Below is a small trained network, with its code and all its weights. Each question gives an input and a class and asks what happens when units are switched off, that is, made to give their printed mean instead of their output.

import numpy as np


def w(rows, s, z=0):
    codes = np.array(rows[::2]) - 128.0
    scale = np.full(codes.shape[1], s)
    scale[-1] = z or s
    return codes * scale


def f(y):
    return y / 2 * (1 + np.tanh(0.7978845608 * (y + 0.044715 * y**3)))


def log_softmax(a):
    a = a - a.max(-1, keepdims=True)
    return a - np.log(np.exp(a).sum(-1, keepdims=True))


def net(x, mask):
    res = np.array(x, float).reshape(1, 7) / 4 @ E
    y = f(res @ A[0][:, :-1].T + A[0][:, -1])
    res = res + np.where(mask, y, B[0][:, -1]) @ B[0][:, :-1]
    return log_softmax(res[-1] @ U[:, :-1].T + U[:, -1])


A, B = {}, {}
E = w([
[30,79,208,122,137],'x0',
[93,66,59,7,140],'x1',
[110,96,106,196,223],'x2',
[144,31,117,135,34],'x3',
[34,199,1,175,68],'x4',
[157,149,138,23,158],'x5',
[169,131,169,66,41],'x6',
],0.0054)
A[0] = w([
[166,205,128,126,161,140],'neuron 1',
[73,85,150,72,191,199],'neuron 2',
[124,181,86,189,214,254],'neuron 3',
[124,109,90,123,106,146],'neuron 4',
[128,102,153,138,130,181],'neuron 5',
[109,106,157,98,155,160],'neuron 6',
[221,121,194,113,56,176],'neuron 7',
[110,65,79,184,248,192],'neuron 8',
[133,160,132,163,122,173],'neuron 9',
[186,207,118,94,147,188],'neuron 10',
[121,93,100,130,138,104],'neuron 11',
[86,128,117,190,99,140],'neuron 12',
[155,112,160,125,135,101],'neuron 13',
[108,100,177,66,151,206],'neuron 14',
[139,89,17,125,48,149],'neuron 15',
[105,126,137,109,105,174],'neuron 16',
[139,117,99,177,151,143],'neuron 17',
[137,161,131,85,157,80],'neuron 18',
[130,157,137,128,136,123],'neuron 19',
[90,113,147,176,122,105],'neuron 20',
[158,121,74,108,82,160],'neuron 21',
[160,110,206,59,103,192],'neuron 22',
[105,88,129,113,105,89],'neuron 23',
[170,146,159,141,96,184],'neuron 24',
[107,95,146,64,136,214],'neuron 25',
[122,188,135,135,75,224],'neuron 26',
[32,118,129,222,89,197],'neuron 27',
[114,121,117,152,76,254],'neuron 28',
[120,147,90,180,220,210],'neuron 29',
[102,154,130,146,108,129],'neuron 30',
],0.013,0.0026)
B[0] = w([
[198,142,132,113,188,170],'neuron 1',
[137,171,150,50,112,200],'neuron 2',
[150,139,232,142,192,254],'neuron 3',
[96,129,108,120,140,148],'neuron 4',
[124,130,129,129,98,155],'neuron 5',
[139,143,136,87,98,160],'neuron 6',
[138,2,107,184,112,239],'neuron 7',
[18,94,230,132,116,252],'neuron 8',
[147,157,128,158,151,161],'neuron 9',
[219,143,101,108,188,180],'neuron 10',
[102,135,134,110,132,140],'neuron 11',
[137,188,125,168,114,182],'neuron 12',
[129,103,143,126,100,149],'neuron 13',
[147,150,116,55,69,194],'neuron 14',
[32,119,52,107,176,216],'neuron 15',
[116,135,102,129,111,144],'neuron 16',
[88,146,147,147,123,170],'neuron 17',
[158,150,110,89,126,141],'neuron 18',
[147,132,128,127,141,134],'neuron 19',
[146,158,142,151,112,161],'neuron 20',
[95,99,87,126,165,172],'neuron 21',
[160,92,94,89,36,224],'neuron 22',
[134,152,108,115,132,143],'neuron 23',
[140,100,124,173,141,171],'neuron 24',
[127,155,96,72,104,183],'neuron 25',
[156,157,80,173,160,181],'neuron 26',
[143,226,111,213,90,235],'neuron 27',
[110,163,83,142,119,178],'neuron 28',
[110,119,216,128,168,235],'neuron 29',
[139,150,114,151,122,145],'neuron 30',
],0.027,0.0084)
U = w([
[114,179,100,213,67,198],'0',
[64,116,234,123,140,174],'1',
[193,1,91,163,62,4],'2',
[31,98,27,100,189,27],'3',
[174,115,141,127,195,86],'4',
[137,102,124,35,39,254],'5',
],0.0078,0.00092)

Each question gives the input, the list of numbers given to net, and the class t.
The units are the neurons (one row each of A and B). Each row of codes is followed by its name. A weight is (code - 128) times the scale printed after its matrix; where a second scale follows, it is the last column's (A, B and U).
mask holds one flag per neuron, in row order. A switched-off neuron (its flag False) gives its mean, the last column of its row in B, instead of its output. The means were averaged over made-up inputs and are rounded, as every weight is.
A unit's drop is (log p(t) with every unit on - log p(t) with that unit switched off) / (log p(t) with every unit on - log p(t) with every unit switched off).
The circuit of an input: a set's keep is (log p(t) with only the set's units on - log p(t) with every unit switched off) / (log p(t) with every unit on - log p(t) with every unit switched off). Starting from the 12 units with the biggest drops (on a tie, the unit counted first), units are removed one at a time, each time the one whose removal leaves the highest keep (on an exact tie, the one counted first), for as long as the keep stays at least 0.8.
circuit, biggest first: the units of the circuit, biggest drop first
k most important neurons: the k neurons with the biggest drops, biggest first
drop when u is switched off: that unit's drop, to one decimal
input [4,1,5,7,4,-4,-2], class 0: circuit, biggest first : [neuron 27]
input [-4,6,5,-2,7,-8,1], class 1: 2 most important neurons : [neuron 3; neuron 8]
input [4,8,5,5,4,7,-4], class 5: 2 most important neurons : [neuron 2; neuron 14]
input [-4,6,4,1,8,1,-4], class 1: 3 most important neurons : [neuron 3; neuron 8; neuron 29]
input [0,8,-4,6,-5,-8,5], class 2: 3 most important neurons : [neuron 7; neuron 22; neuron 8]
input [2,-2,-8,7,-3,-6,-4], class 0: 3 most important neurons : [neuron 27; neuron 28; neuron 12]
input [7,3,-5,1,4,2,-4], class 5: 2 most important neurons : [neuron 2; neuron 25]
input [2,6,-6,3,0,1,6], class 5: 3 most important neurons : [neuron 22; neuron 14; neuron 25]
input [-7,-5,8,-6,6,4,-1], class 1: 2 most important neurons : [neuron 8; neuron 29]
input [-4,-5,-2,-6,-8,5,-8], class 4: 2 most important neurons : [neuron 10; neuron 1]
input [0,7,-6,8,-3,2,0], class 5: 3 most important neurons : [neuron 22; neuron 14; neuron 25]
input [-4,-3,-1,4,4,0,-1], class 3: 2 most important neurons : [neuron 15; neuron 21]
input [2,2,6,8,3,6,4], class 3: drop when neuron 15 is switched off : 0.1
input [7,0,-2,3,0,-6,-1], class 0: drop when neuron 10 is switched off : 0.0
input [-7,-2,-7,-4,-3,-1,-1], class 2: circuit, biggest first : [neuron 7]
input [-4,8,-6,6,0,-1,6], class 3: drop when neuron 15 is switched off : 1.0
